Below are the code and all the weights of a small trained network. Each question names an input and a class and asks about switching units off, where a switched-off unit gives its printed mean instead of its output.

import numpy as np


def w(rows, s, z=0):
    codes = np.array(rows[::2]) - 128.0
    scale = np.full(codes.shape[1], s)
    scale[-1] = z or s
    return codes * scale


def norm(h):
    return h / np.sqrt((h * h).mean(-1, keepdims=True) + 1e-5)


def f(y):
    return np.maximum(y, 0)


def log_softmax(a):
    a = a - a.max(-1, keepdims=True)
    return a - np.log(np.exp(a).sum(-1, keepdims=True))


def net(x, mask):
    res = np.array(x, float).reshape(1, 5) / 4 @ E
    u = 0
    for l in range(2):
        y = f(norm(res) @ A[l][:, :-1].T + A[l][:, -1])
        res = res + np.where(mask[u : u + 13], y, B[l][:, -1]) @ B[l][:, :-1]
        u += 13
    return log_softmax(norm(res)[-1] @ U[:, :-1].T + U[:, -1])


A, B = {}, {}
E = w([
[129,15,91,145,119,160,164,146,219],'x0',
[169,122,55,175,115,2,187,122,140],'x1',
[12,180,79,135,197,123,166,137,113],'x2',
[127,128,131,125,127,127,130,126,128],'x3',
[126,128,137,128,125,125,135,127,130],'x4',
],0.0065)
A[0] = w([
[140,98,80,131,132,61,131,138,142,36],'0.n1',
[145,146,140,127,114,130,123,125,106,96],'0.n2',
[113,119,129,128,133,147,108,122,110,74],'0.n3',
[138,137,125,151,115,121,159,120,122,51],'0.n4',
[95,28,91,135,127,163,150,128,182,180],'0.n5',
[182,121,145,111,113,155,114,114,129,175],'0.n6',
[199,129,82,133,125,22,152,131,131,64],'0.n7',
[30,150,69,140,140,119,149,114,130,41],'0.n8',
[130,132,72,129,128,18,160,128,135,1],'0.n9',
[127,136,127,126,123,120,147,141,140,65],'0.n10',
[146,143,85,128,144,160,112,127,137,66],'0.n11',
[98,121,151,135,115,140,148,136,123,100],'0.n12',
[9,147,85,138,147,136,141,131,130,42],'0.n13',
],0.012,0.0025)
B[0] = w([
[173,147,106,182,103,180,252,125,96,200],'0.n1',
[108,179,130,158,194,140,124,84,181,147],'0.n2',
[179,180,98,116,125,149,135,133,148,144],'0.n3',
[128,142,136,99,134,166,101,161,128,146],'0.n4',
[132,108,116,69,160,121,144,141,249,243],'0.n5',
[156,123,146,138,135,106,113,203,98,181],'0.n6',
[64,143,146,81,92,185,84,28,148,247],'0.n7',
[165,118,64,133,140,62,125,196,116,213],'0.n8',
[158,109,104,177,151,55,120,215,124,234],'0.n9',
[148,120,104,131,149,140,137,111,113,135],'0.n10',
[145,140,137,127,138,154,120,129,93,133],'0.n11',
[124,147,132,113,130,135,87,159,122,141],'0.n12',
[80,141,159,78,115,208,138,47,127,218],'0.n13',
],0.016,0.011)
A[1] = w([
[110,7,157,71,161,137,81,156,99,82],'1.n1',
[182,67,194,156,130,135,176,121,216,65],'1.n2',
[114,125,91,190,124,96,125,131,19,8],'1.n3',
[136,43,86,82,94,88,131,82,147,109],'1.n4',
[110,134,148,115,163,148,88,134,45,102],'1.n5',
[120,120,108,117,94,143,117,74,5,90],'1.n6',
[188,133,161,188,193,120,116,173,94,25],'1.n7',
[146,88,117,196,223,44,106,230,184,129],'1.n8',
[162,136,156,120,84,186,152,145,60,123],'1.n9',
[90,85,150,180,109,129,93,26,92,8],'1.n10',
[125,130,118,166,141,33,91,227,65,62],'1.n11',
[131,136,177,216,67,130,57,130,89,90],'1.n12',
[194,94,181,136,47,172,146,134,147,16],'1.n13',
],0.013,0.0017)
B[1] = w([
[131,137,170,68,127,133,123,158,182,170],'1.n1',
[76,102,121,132,113,112,57,54,8,254],'1.n2',
[167,75,186,33,177,93,68,99,135,170],'1.n3',
[103,122,133,217,164,191,175,127,133,209],'1.n4',
[120,65,73,171,92,129,142,151,75,181],'1.n5',
[103,234,208,152,96,102,80,139,85,182],'1.n6',
[128,89,86,139,139,166,182,171,183,169],'1.n7',
[218,209,185,156,73,96,121,229,68,245],'1.n8',
[108,184,95,131,153,57,148,137,91,164],'1.n9',
[180,118,199,69,86,79,183,96,213,164],'1.n10',
[90,30,54,124,204,121,125,22,143,189],'1.n11',
[178,191,106,120,122,90,248,134,170,178],'1.n12',
[102,62,138,201,123,173,78,92,172,192],'1.n13',
],0.017,0.0091)
U = w([
[186,128,50,197,142,110,224,214,131,252],'0',
[191,96,235,123,93,134,23,223,125,125],'1',
[159,208,212,109,61,69,176,52,209,93],'2',
[63,32,137,221,95,209,94,22,141,102],'3',
[28,235,122,116,111,159,88,119,18,3],'4',
[47,115,125,9,178,224,123,117,240,85],'5',
[134,73,92,66,216,40,71,53,90,101],'6',
],0.011,0.0018)

Each question gives the input, the list of numbers given to net, and the class t.
The units are the neurons (one row each of A and B). Each row of codes is followed by its name. A weight is (code - 128) times the scale printed after its matrix; where a second scale follows, it is the last column's (A, B and U).
mask holds one flag per neuron, layer by layer. A switched-off neuron (its flag False) gives its mean, the last column of its row in B, instead of its output. The means were averaged over made-up inputs and are rounded, as every weight is.
A unit's drop is (log p(t) with every unit on - log p(t) with that unit switched off) / (log p(t) with every unit on - log p(t) with every unit switched off).
The circuit of an input: a set's keep is (log p(t) with only the set's units on - log p(t) with every unit switched off) / (log p(t) with every unit on - log p(t) with every unit switched off). Starting from the 12 units with the biggest drops (on a tie, the unit counted first), units are removed one at a time, each time the one whose removal leaves the highest keep (on an exact tie, the one counted first), for as long as the keep stays at least 0.8.
units of the circuit, in order: the units of the circuit, biggest drop first
most important unit: the unit with the biggest drop
top k neurons: the k neurons with the biggest drops, biggest first
top k neurons in layer l: the k neurons of layer l with the biggest drops, biggest first
input [-4,4,6,5,6], class 6: most important unit : 0.n5
input [2,1,-6,0,5], class 3: top 2 neurons : [0.n9; 0.n8]
input [8,-2,0,4,1], class 1: units of the circuit, in order : [0.n13; 1.n8]
input [6,0,2,-2,0], class 5: top 2 neurons in layer 0 : [0.n9; 0.n5]
input [7,-6,-1,-2,-3], class 1: top 2 neurons : [0.n7; 0.n13]
input [-4,7,-2,2,-6], class 2: top 2 neurons : [0.n7; 0.n5]
input [-5,1,3,-5,8], class 6: top 4 neurons : [0.n5; 0.n7; 0.n8; 1.n11]
input [8,-4,2,0,5], class 5: top 2 neurons in layer 0 : [0.n9; 0.n5]
input [5,-4,1,-6,6], class 5: top 4 neurons : [0.n9; 0.n8; 0.n5; 0.n1]
input [-3,4,4,7,0], class 6: top 2 neurons in layer 0 : [0.n5; 0.n9]
input [-3,4,5,-3,4], class 6: top 4 neurons : [0.n5; 0.n9; 0.n8; 1.n11]
input [-8,-3,0,-1,6], class 0: top 4 neurons : [0.n7; 0.n13; 0.n5; 1.n2]
input [0,2,6,-4,-2], class 6: units of the circuit, in order : [0.n8; 1.n11]
input [-7,-8,-7,-2,-1], class 0: top 2 neurons : [0.n5; 0.n7]
input [6,0,3,3,-8], class 5: top 3 neurons in layer 0 : [0.n9; 0.n13; 0.n5]
input [5,1,-5,3,5], class 3: top neuron in layer 1 : [1.n2]
input [1,7,-5,-2,-6], class 3: top 4 neurons in layer 0 : [0.n7; 0.n1; 0.n9; 0.n13]
input [0,4,-3,4,-7], class 2: units of the circuit, in order : [0.n5; 0.n7; 1.n10]
input [1,-1,0,2,5], class 1: top 2 neurons : [0.n7; 0.n13]
input [5,-7,-2,6,1], class 1: units of the circuit, in order : [0.n13]
input [-4,4,3,5,5], class 6: top 2 neurons : [0.n5; 0.n9]
input [-1,-7,-7,7,-2], class 0: top 3 neurons : [0.n5; 0.n7; 0.n6]
input [-2,2,4,4,-5], class 6: top 3 neurons : [0.n5; 0.n8; 0.n9]
input [7,3,0,-1,7], class 3: top 2 neurons : [0.n8; 1.n2]
input [0,-6,-2,-8,8], class 0: top 2 neurons in layer 0 : [0.n5; 0.n7]
